Each row has a name. After each piece below comes the name of the row it's from, unless a question asks for something else. Each question is about the rows just above it.

les: [ 16 -21 -80 -16  -1 -74  18 -54 -35  30  37 -42  -9  30  61  -6 -17 -67
 -44  49 -50 -34  23  16 -44  30 -21  30  18 -42  24  66  51  29  31 -20
  62 -10   8 -20 -27 -28  49   5   2  14 -40  15 -10  37 -41 -13  44 -45
  36 -56 -46   5]
Luze: [ -9 -11 -10 -12  -9 -12  -8 -14 -13  -8 -12 -12 -12  -9  -9  -9 -13 -10
 -13  -8 -10 -13  -8 -11 -11  -8  -9  -9 -10 -14 -10  -9 -10  -8  -8  -9
 -11 -10  -9 -13 -12 -12  -8 -11 -12 -11 -14 -12 -10  -8 -12  -9 -11 -10
 -11 -14 -12  -9]
fupo: [ 12  -7 -38 -16  -4 -35  10 -30 -17  24  14 -23 -12  22  27  -2  -9 -29
 -28  16 -32 -18   8   3 -19  13 -17   4  13 -26   7  27  18  25  25 -11
  31  -4   1  -8 -26 -19  26   7   3   4 -32 -10 -11 -13  -9 -13 -11  -9
  -8  -7  -9 -11]
sevin: [-27 -19 -39  24 -21 -20 -26  14   8 -46  26   1  23 -24   5 -29  12 -43
  13   4 -12   5 -21   8 -22 -19 -19  11 -19  22   6  13  14 -45 -42 -28
  17 -15 -17   7  27  15 -25  -8   1   6  37  -1 -15 -18 -10 -41  -2  -6
  30  12 -10  -9]
Nov: [ 12  -7 -38 -16  -4 -35  10 -30 -17  24  14 -23 -12  22  27  -2  -9 -29
 -28  16 -32  69   8   3 -19  13 -17   4  13 -26   7  27  18  25  25 -11
  31  -4   1  -8 -26 -19  26   7   3   4 -32 103 -11 -13  -9 -13 -11  -9
  -8  -7  -9 -11]
geler: [ 25  12  51 -33  36  15  33 -31 -30  44 -45 -11 -34  12 -10  39 -32  52
 -19   7  27 -21  38 -13  19  29  40   1  10 -39  -8 -17 -17  40  39  40
 -43  10  26 -30 -26 -25  31 -14 -21 -16 -45 -25  10  24  -2  44 -26  32
 -30 -34   6  23]
rimi: [ 12  -7 -38 -16  -4 -35  10 -30 -17  24  14 -23 -12  22  27  -2  -9 -29
 -28  16 -32 -18   8   3 -19  13 -17   4  13 -26   7  27  18  25  25 -11
  31  -4   1  -8 -26 -19  26   7   3   4 -32  12  -4  18 -18   0  28 -34
   6 -29 -24  -4]
q: [ 16 -21 -80 -16  -1 -74  18 -54 -35  30  37 -42  -9  30  61  -6 -17 -67
 -44  49 -50 -34  23  16 -44  30 -21  30  18 -42  24  66  51  29  31 -20
  62 -10   8 -20 -27 -28  49   5   2  14 -40  15 -10  37 -41 -13  44 -45
  36 -56 -46   5] -> les
q: [ -9 -11 -10 -12  -9 -12  -8 -14 -13  -8 -12 -12 -12  -9  -9  -9 -13 -10
 -13  -8 -10 -13  -8 -11 -11  -8  -9  -9 -10 -14 -10  -9 -10  -8  -8  -9
 -11 -10  -9 -13 -12 -12  -8 -11 -12 -11 -14 -12 -10  -8 -12  -9 -11 -10
 -11 -14 -12  -9] -> Luze
Put [-14 -14 -14 -14 -13 -13 -13 -13 -13 -12 -12 -12 -12 -12 -12 -12 -12 -12
 -12 -12 -11 -11 -11 -11 -11 -11 -11 -11 -10 -10 -10 -10 -10 -10 -10 -10
 -10  -9  -9  -9  -9  -9  -9  -9  -9  -9  -9  -9  -9  -8  -8  -8  -8  -8
  -8  -8  -8  -8] back in order: which row is it? -> Luze
[-34   6  23  25  12  51 -33  36  15  33 -31 -30  44 -45 -11 -34  12 -10
  39 -32  52 -19   7  27 -21  38 -13  19  29  40   1  10 -39  -8 -17 -17
  40  39  40 -43  10  26 -30 -26 -25  31 -14 -21 -16 -45 -25  10  24  -2
  44 -26  32 -30] is which row reordered? -> geler
[ 51  10  40  44 -25 -31 -32  10   7  29  10  39  26   6 -19 -16  40 -21
 -17  27  15  24 -34 -30  19  38  31 -10 -13 -45 -39 -26 -30   1  52  -2
 -43  44 -17 -33  32  23  -8  39  40  36 -11 -21 -34  33  12 -45 -25  12
 -30 -14  25 -26] is which row reordered? -> geler
Which row holds [ 25  12  51 -33  36  15  33 -31 -30  44 -45 -11 -34  12 -10  39 -32  52
 -19   7  27 -21  38 -13  19  29  40   1  10 -39  -8 -17 -17  40  39  40
 -43  10  26 -30 -26 -25  31 -14 -21 -16 -45 -25  10  24  -2  44 -26  32
 -30 -34   6  23]? -> geler

fupo: [ -10  -66 -104  101   28]
Nov: [-10 -66 -12 -14  -7]
busit: [ 101  -11  -66 -104   28]
Luze: [-121    1  -47   18  -33]
The row with [ -10  -66 -104  101   28] is -> fupo
q: [-121    1  -47   18  -33] -> Luze
Put [  28  -10  -66 -104  101] back in order: which row is it? -> fupo
[-10 -66 -12 -14  -7] is in which row? -> Nov

les: [101  -3 107  98  50  61  31 -68  48 105]
busit: [-68  -3  98 107  48 100  61 105  31  50]
Luze: [ 127 -125  -85  -60 -121  111 -115   85    3  -79]
q: [-68  -3  98 107  48 100  61 105  31  50] -> busit
Put [ -79  127 -125  -85  -60 -121  111 -115   85    3] back in order: which row is it? -> Luze
Which row holds these entries in another order? [ 50  31 105  61 100  48 107  98  -3 -68] -> busit

kek: [-39 -49 -43 -15]
zumu: [-42 -53 -47 -15]
Nov: [ 9 18 16  0]
Vap: [ 126 -119  -15  -93]
fupo: [  0 -37  16 -15]
busit: [  0 -37  16  -8]
rimi: [  3 -46  19 -18]
Put [ 0  9 18 16] back in order: which row is it? -> Nov
Which row holds these entries in another order? [-15 -42 -53 -47] -> zumu

